Here is a tiny trained network, its code and every weight. The questions are about switching its units off for an input and a target symbol, where a switched-off unit gives its printed mean instead of its output.

import numpy as np


def w(rows, s, z=0):
    codes = np.array(rows[::2]) - 128.0
    scale = np.full(codes.shape[1], s)
    scale[-1] = z or s
    return codes * scale


def f(y):
    return np.maximum(y, 0)


def softmax(a):
    e = np.exp(a - a.max(-1, keepdims=True))
    return e / e.sum(-1, keepdims=True)


def log_softmax(a):
    a = a - a.max(-1, keepdims=True)
    return a - np.log(np.exp(a).sum(-1, keepdims=True))


def net(x, mask):
    ids = ['δζηθξτψ'.index(c) for c in x.split()]
    T = len(ids)
    res = E[ids] + P[:T]
    u = 0
    for l in range(2):
        q, k, v = (res @ M[l].T for M in (Q, K, V))
        z = softmax(np.where(np.tri(T) > 0, q @ k.T / 2**0.5, -1e9)) @ v
        res = res + np.where(mask[u], z, O[l][:, -1]) @ O[l][:, :-1]
        u += 1
        y = f(res @ A[l][:, :-1].T + A[l][:, -1])
        res = res + np.where(mask[u : u + 12], y, B[l][:, -1]) @ B[l][:, :-1]
        u += 12
    return log_softmax(res[-1] @ U[:, :-1].T + U[:, -1])


Q, K, V, O, A, B = {}, {}, {}, {}, {}, {}
E = w([
[145,154,73,165,135,129,223,93,185,108],'δ',
[110,132,86,83,109,80,73,110,254,82],'ζ',
[180,165,85,98,83,127,141,92,153,203],'η',
[122,164,165,169,134,150,167,171,153,176],'θ',
[100,115,169,117,105,114,186,69,107,156],'ξ',
[173,69,81,106,140,95,176,201,98,140],'τ',
[92,153,89,127,118,127,140,108,80,125],'ψ',
],0.015)
P = w([
[98,103,58,164,129,254,118,82,67,176],'0',
[126,141,102,120,133,159,134,118,91,152],'1',
[138,133,114,121,149,133,130,134,111,141],'2',
[142,148,138,62,138,120,150,138,132,132],'3',
[141,154,134,96,144,102,147,162,131,125],'4',
[119,144,143,111,130,94,154,162,137,116],'5',
[116,140,143,123,125,77,153,164,136,118],'6',
[113,127,155,135,114,66,158,162,149,121],'7',
[113,127,147,146,120,51,161,164,152,112],'8',
[119,128,149,151,113,47,171,167,148,115],'9',
],0.0077)
Q[0] = w([
[46,196,95,120,81,81,148,115,151,143],'0.h0',
[89,181,161,138,102,3,189,163,156,151],'0.h0',
],0.0044)
K[0] = w([
[119,26,112,129,77,100,108,204,135,128],'0.h0',
[118,3,58,82,128,98,76,140,111,71],'0.h0',
],0.0051)
V[0] = w([
[150,43,150,61,127,74,24,167,180,3],'0.h0',
[202,88,106,93,125,80,194,250,91,128],'0.h0',
],0.0063)
O[0] = w([
[194,70,105,160,6,79,123,176,66,57,1],'0.h0',
[107,2,96,83,155,163,109,163,141,144,124],'0.h0',
],0.0096,0.004)
A[0] = w([
[102,151,97,124,88,157,72,84,87,144,166],'0.n0',
[97,111,94,110,128,163,90,112,139,125,203],'0.n1',
[169,90,137,239,70,124,134,143,58,88,2],'0.n2',
[108,110,138,61,222,147,151,122,178,158,107],'0.n3',
[115,118,137,158,117,151,148,90,2,143,118],'0.n4',
[104,185,142,122,166,140,117,67,182,158,78],'0.n5',
[144,134,107,87,61,83,103,111,179,116,176],'0.n6',
[108,97,117,62,135,132,119,120,169,139,119],'0.n7',
[107,108,102,88,111,111,176,95,117,154,190],'0.n8',
[117,172,142,127,129,72,167,136,155,152,149],'0.n9',
[122,129,166,149,134,134,145,98,73,141,97],'0.n10',
[139,63,79,106,158,149,180,150,105,183,173],'0.n11',
],0.0079,0.0035)
B[0] = w([
[98,146,118,94,141,74,116,102,136,144,153],'0.n0',
[96,130,104,134,203,131,109,129,137,160,167],'0.n1',
[111,148,145,246,223,129,120,49,138,180,133],'0.n2',
[118,173,130,172,162,105,121,101,127,159,254],'0.n3',
[160,115,152,118,156,92,155,84,85,105,153],'0.n4',
[140,183,123,180,72,129,135,110,150,110,251],'0.n5',
[142,104,119,117,137,126,80,136,135,103,193],'0.n6',
[118,97,153,156,161,140,89,107,128,117,178],'0.n7',
[151,128,120,144,160,120,141,93,105,121,215],'0.n8',
[172,134,142,149,124,142,111,121,134,83,217],'0.n9',
[118,134,177,150,107,136,164,106,125,147,154],'0.n10',
[145,119,136,144,171,128,156,131,112,160,195],'0.n11',
],0.011,0.008)
Q[1] = w([
[112,204,134,254,233,109,103,47,140,243],'1.h0',
[130,75,95,144,212,95,63,46,186,59],'1.h0',
],0.0052)
K[1] = w([
[118,118,130,103,76,51,47,147,188,16],'1.h0',
[224,83,88,58,2,92,142,132,74,91],'1.h0',
],0.0069)
V[1] = w([
[133,153,2,56,136,156,4,160,191,105],'1.h0',
[8,70,162,62,181,114,68,152,117,114],'1.h0',
],0.0048)
O[1] = w([
[84,144,129,120,96,102,254,149,143,166,203],'1.h0',
[68,219,182,128,85,87,145,123,49,57,2],'1.h0',
],0.0085,0.0049)
A[1] = w([
[171,84,99,132,188,109,109,128,93,119,229],'1.n0',
[58,198,144,130,108,144,150,105,145,117,138],'1.n1',
[174,138,116,106,97,111,46,108,171,129,254],'1.n2',
[114,169,139,122,137,87,97,84,88,72,199],'1.n3',
[72,167,132,145,133,96,177,102,97,115,110],'1.n4',
[100,195,158,107,91,107,123,111,165,87,95],'1.n5',
[123,161,114,96,112,111,52,135,121,172,212],'1.n6',
[149,160,167,159,68,114,159,121,95,84,165],'1.n7',
[122,104,127,109,2,100,106,247,110,68,79],'1.n8',
[115,136,113,165,156,226,43,125,132,173,33],'1.n9',
[120,89,107,122,131,118,181,165,142,154,203],'1.n10',
[162,75,78,125,135,125,139,79,158,113,74],'1.n11',
],0.0086,0.003)
B[1] = w([
[116,161,90,208,28,190,11,119,63,117,184],'1.n0',
[108,143,50,177,63,68,86,192,120,189,200],'1.n1',
[78,160,191,129,152,84,146,80,155,171,203],'1.n2',
[240,130,141,190,103,80,110,147,79,78,167],'1.n3',
[108,158,88,160,75,161,61,140,141,158,203],'1.n4',
[185,138,96,161,82,165,87,167,69,77,162],'1.n5',
[110,142,190,153,142,77,123,152,93,172,160],'1.n6',
[138,127,107,133,149,171,108,117,133,73,168],'1.n7',
[188,47,27,103,37,36,253,214,176,149,137],'1.n8',
[168,35,149,100,112,138,216,194,101,55,246],'1.n9',
[97,116,164,73,235,112,104,65,94,130,177],'1.n10',
[89,137,91,86,170,160,96,74,129,126,176],'1.n11',
],0.0066,0.013)
U = w([
[112,68,71,114,123,173,80,160,73,152,2],'δ',
[1,115,137,46,208,45,155,90,134,237,161],'ζ',
[101,185,51,175,24,103,64,147,115,162,171],'η',
[226,69,79,84,89,69,201,165,89,85,57],'θ',
[166,173,210,121,166,119,90,95,84,55,125],'ξ',
[80,127,61,100,156,201,142,96,172,34,96],'τ',
[137,101,203,151,131,148,133,251,156,126,204],'ψ',
],0.0057,0.0024)

Each question gives the input, a string of symbols that net reads in full, and the target symbol t.
The units are the heads (2 rows each of Q, K, V and O) and the neurons (one row each of A and B). Each row of codes is followed by its name. A weight is (code - 128) times the scale printed after its matrix; where a second scale follows, it is the last column's (O, A, B and U).
mask holds one flag per unit, layer by layer, with each layer's heads first. A switched-off unit (its flag False) gives its mean, the last column of its rows in O or B, instead of its output. The means were averaged over made-up inputs and are rounded, as every weight is.
A unit's drop is (log p(t) with every unit on - log p(t) with that unit switched off) / (log p(t) with every unit on - log p(t) with every unit switched off).
The circuit of an input: a set's keep is (log p(t) with only the set's units on - log p(t) with every unit switched off) / (log p(t) with every unit on - log p(t) with every unit switched off). Starting from the 12 units with the biggest drops (on a tie, the unit counted first), units are removed one at a time, each time the one whose removal leaves the highest keep (on an exact tie, the one counted first), for as long as the keep stays at least 0.8.
circuit, biggest first: the units of the circuit, biggest drop first
unit that matters most: the unit with the biggest drop
top k neurons: the k neurons with the biggest drops, biggest first
top k neurons in layer l: the k neurons of layer l with the biggest drops, biggest first
drop of u: that unit's drop, to one decimal
input ξ δ η δ ξ ξ ξ ξ ζ ξ, target η: circuit, biggest first : (1.h0; 1.n4; 0.n6; 1.n1)
input ξ ξ θ ζ τ, target ζ: top neuron : (1.n10)
input η δ δ η ζ δ ζ ξ ξ τ, target δ: top 4 neurons : (0.n3; 1.n0; 0.n5; 0.n1)
input ξ ζ δ, target η: top 3 neurons in layer 1 : (1.n1; 1.n9; 1.n4)
input θ δ ξ ξ, target ξ: circuit, biggest first : (1.h0; 0.h0; 1.n3)
input ξ τ η ζ η ζ, target ζ: top 2 neurons : (0.n3; 1.n2)
input ξ ξ ζ τ δ ξ ψ ψ θ, target ζ: top 2 neurons in layer 0 : (0.n5; 0.n6)
input τ ζ δ, target η: circuit, biggest first : (1.h0; 1.n4; 1.n1; 0.n6)
input ξ η ξ ζ ξ τ, target ζ: top 2 neurons in layer 1 : (1.n10; 1.n9)
input δ θ ξ ψ ξ ζ ζ, target θ: top 2 neurons in layer 0 : (0.n3; 0.n6)
input ξ ψ τ τ θ ζ η ζ, target ζ: top 2 neurons in layer 0 : (0.n3; 0.n9)
input θ ζ ξ δ η ζ, target ξ: top 2 neurons : (1.n2; 0.n3)
input ξ ζ τ ψ ψ ψ, target ζ: top 2 neurons in layer 0 : (0.n5; 0.n6)
input τ η δ ξ ξ θ ζ ξ ζ, target ξ: unit that matters most : 0.h0
input ζ ψ η ψ δ θ, target η: top 2 neurons in layer 0 : (0.n6; 0.n5)
input ζ ξ ξ η τ τ δ, target ζ: top 2 neurons in layer 1 : (1.n10; 1.n9)
input ξ ξ δ, target τ: top 2 neurons in layer 1 : (1.n11; 1.n9)
input δ ζ ξ ξ τ δ ξ θ η δ, target ζ: top 2 neurons : (1.n10; 0.n5)
input η δ θ, target ψ: drop of 1.h0 : 2.0
input η δ ξ ψ ξ τ, target δ: unit that matters most : 1.h0
input ζ δ τ θ, target ζ: drop of 1.h0 : 0.4
input ξ ξ η, target ζ: drop of 0.n2 : 0.0
